Below are the code and all the weights of a small trained network. Each question names an input and a class and asks about switching units off, where a switched-off unit gives its printed mean instead of its output.

import numpy as np


def w(rows, s, z=0):
    codes = np.array(rows[::2]) - 128.0
    scale = np.full(codes.shape[1], s)
    scale[-1] = z or s
    return codes * scale


def f(y):
    return np.maximum(y, 0)


def log_softmax(a):
    a = a - a.max(-1, keepdims=True)
    return a - np.log(np.exp(a).sum(-1, keepdims=True))


def net(x, mask):
    res = np.array(x, float).reshape(1, 7) / 4 @ E
    y = f(res @ A[0][:, :-1].T + A[0][:, -1])
    res = res + np.where(mask, y, B[0][:, -1]) @ B[0][:, :-1]
    return log_softmax(res[-1] @ U[:, :-1].T + U[:, -1])


A, B = {}, {}
E = w([
[129,3,126,91,25,140],'x0',
[58,146,134,109,32,103],'x1',
[178,58,191,140,126,187],'x2',
[43,218,103,99,157,237],'x3',
[101,212,109,67,114,131],'x4',
[190,108,20,164,138,110],'x5',
[63,124,99,207,89,156],'x6',
],0.012)
A[0] = w([
[79,177,255,27,91,65,252],'n1',
[191,149,11,182,96,43,139],'n2',
[159,103,63,161,119,128,169],'n3',
[124,97,112,34,37,196,112],'n4',
[35,154,128,164,82,92,94],'n5',
[165,42,183,56,85,195,180],'n6',
],0.0097,0.0024)
B[0] = w([
[187,204,156,79,68,139,249],'n1',
[96,43,1,106,229,9,229],'n2',
[82,77,68,204,194,106,185],'n3',
[42,47,139,11,80,191,208],'n4',
[56,160,75,179,105,93,204],'n5',
[139,67,137,249,54,210,243],'n6',
],0.0092,0.014)
U = w([
[150,190,79,18,216,154,79],'0',
[83,181,144,123,58,42,50],'1',
[117,82,62,111,245,46,123],'2',
[228,168,247,109,106,125,111],'3',
[72,216,120,168,225,239,255],'4',
[74,60,150,78,119,230,100],'5',
[132,50,242,196,190,133,162],'6',
[199,55,173,229,112,146,111],'7',
],0.011,0.0082)

Each question gives the input, the list of numbers given to net, and the class t.
The units are the neurons (one row each of A and B). Each row of codes is followed by its name. A weight is (code - 128) times the scale printed after its matrix; where a second scale follows, it is the last column's (A, B and U).
mask holds one flag per neuron, in row order. A switched-off neuron (its flag False) gives its mean, the last column of its row in B, instead of its output. The means were averaged over made-up inputs and are rounded, as every weight is.
A unit's drop is (log p(t) with every unit on - log p(t) with that unit switched off) / (log p(t) with every unit on - log p(t) with every unit switched off).
The circuit of an input: a set's keep is (log p(t) with only the set's units on - log p(t) with every unit switched off) / (log p(t) with every unit on - log p(t) with every unit switched off). Starting from all 6 units, units are removed one at a time, each time the one whose removal leaves the highest keep (on an exact tie, the one counted first), for as long as the keep stays at least 0.8.
units of the circuit, in order: the units of the circuit, biggest drop first
most important unit: the unit with the biggest drop
k most important neurons: the k neurons with the biggest drops, biggest first
drop when u is switched off: that unit's drop, to one decimal
input [-5,8,-3,-1,7,4,-6], class 0: units of the circuit, in order	[n6]
input [-6,2,-5,-6,-2,-8,-2], class 3: 2 most important neurons	[n1, n2]
input [-5,2,2,-3,-2,-7,7], class 1: units of the circuit, in order	[n5, n6]
input [-8,4,5,-5,-5,-5,2], class 3: units of the circuit, in order	[n2, n6, n3]
input [0,7,5,-1,6,2,-8], class 3: 3 most important neurons	[n1, n2, n3]
input [1,-8,4,0,3,-5,-1], class 7: units of the circuit, in order	[n6, n4]
input [0,3,-4,-8,1,-6,-2], class 3: units of the circuit, in order	[n1, n2]
input [4,-6,-8,-7,-1,-8,7], class 1: 4 most important neurons	[n6, n2, n3, n5]
input [-6,2,-5,0,6,1,4], class 2: 2 most important neurons	[n2, n6]
input [-8,6,5,1,-4,4,-7], class 3: 4 most important neurons	[n2, n3, n5, n4]
input [0,8,1,6,-7,3,7], class 4: 4 most important neurons	[n5, n2, n1, n6]
input [0,-1,-5,3,0,-1,-4], class 0: 2 most important neurons	[n6, n5]
input [-2,0,-5,-7,6,-2,2], class 2: 2 most important neurons	[n2, n6]
input [-1,8,6,-5,5,-3,-6], class 3: most important unit	n1
input [-2,7,1,4,4,2,0], class 1: 2 most important neurons	[n5, n6]
input [8,-7,0,1,-4,5,8], class 2: 2 most important neurons	[n2, n3]
input [4,-5,5,-1,6,6,5], class 2: drop when n2 is switched off	0.4
input [-6,-6,3,-6,-6,6,4], class 2: drop when n5 is switched off	0.0
input [0,7,-6,1,-4,3,8], class 2: drop when n2 is switched off	0.2
input [0,-4,1,-8,2,-8,1], class 3: units of the circuit, in order	[n1]
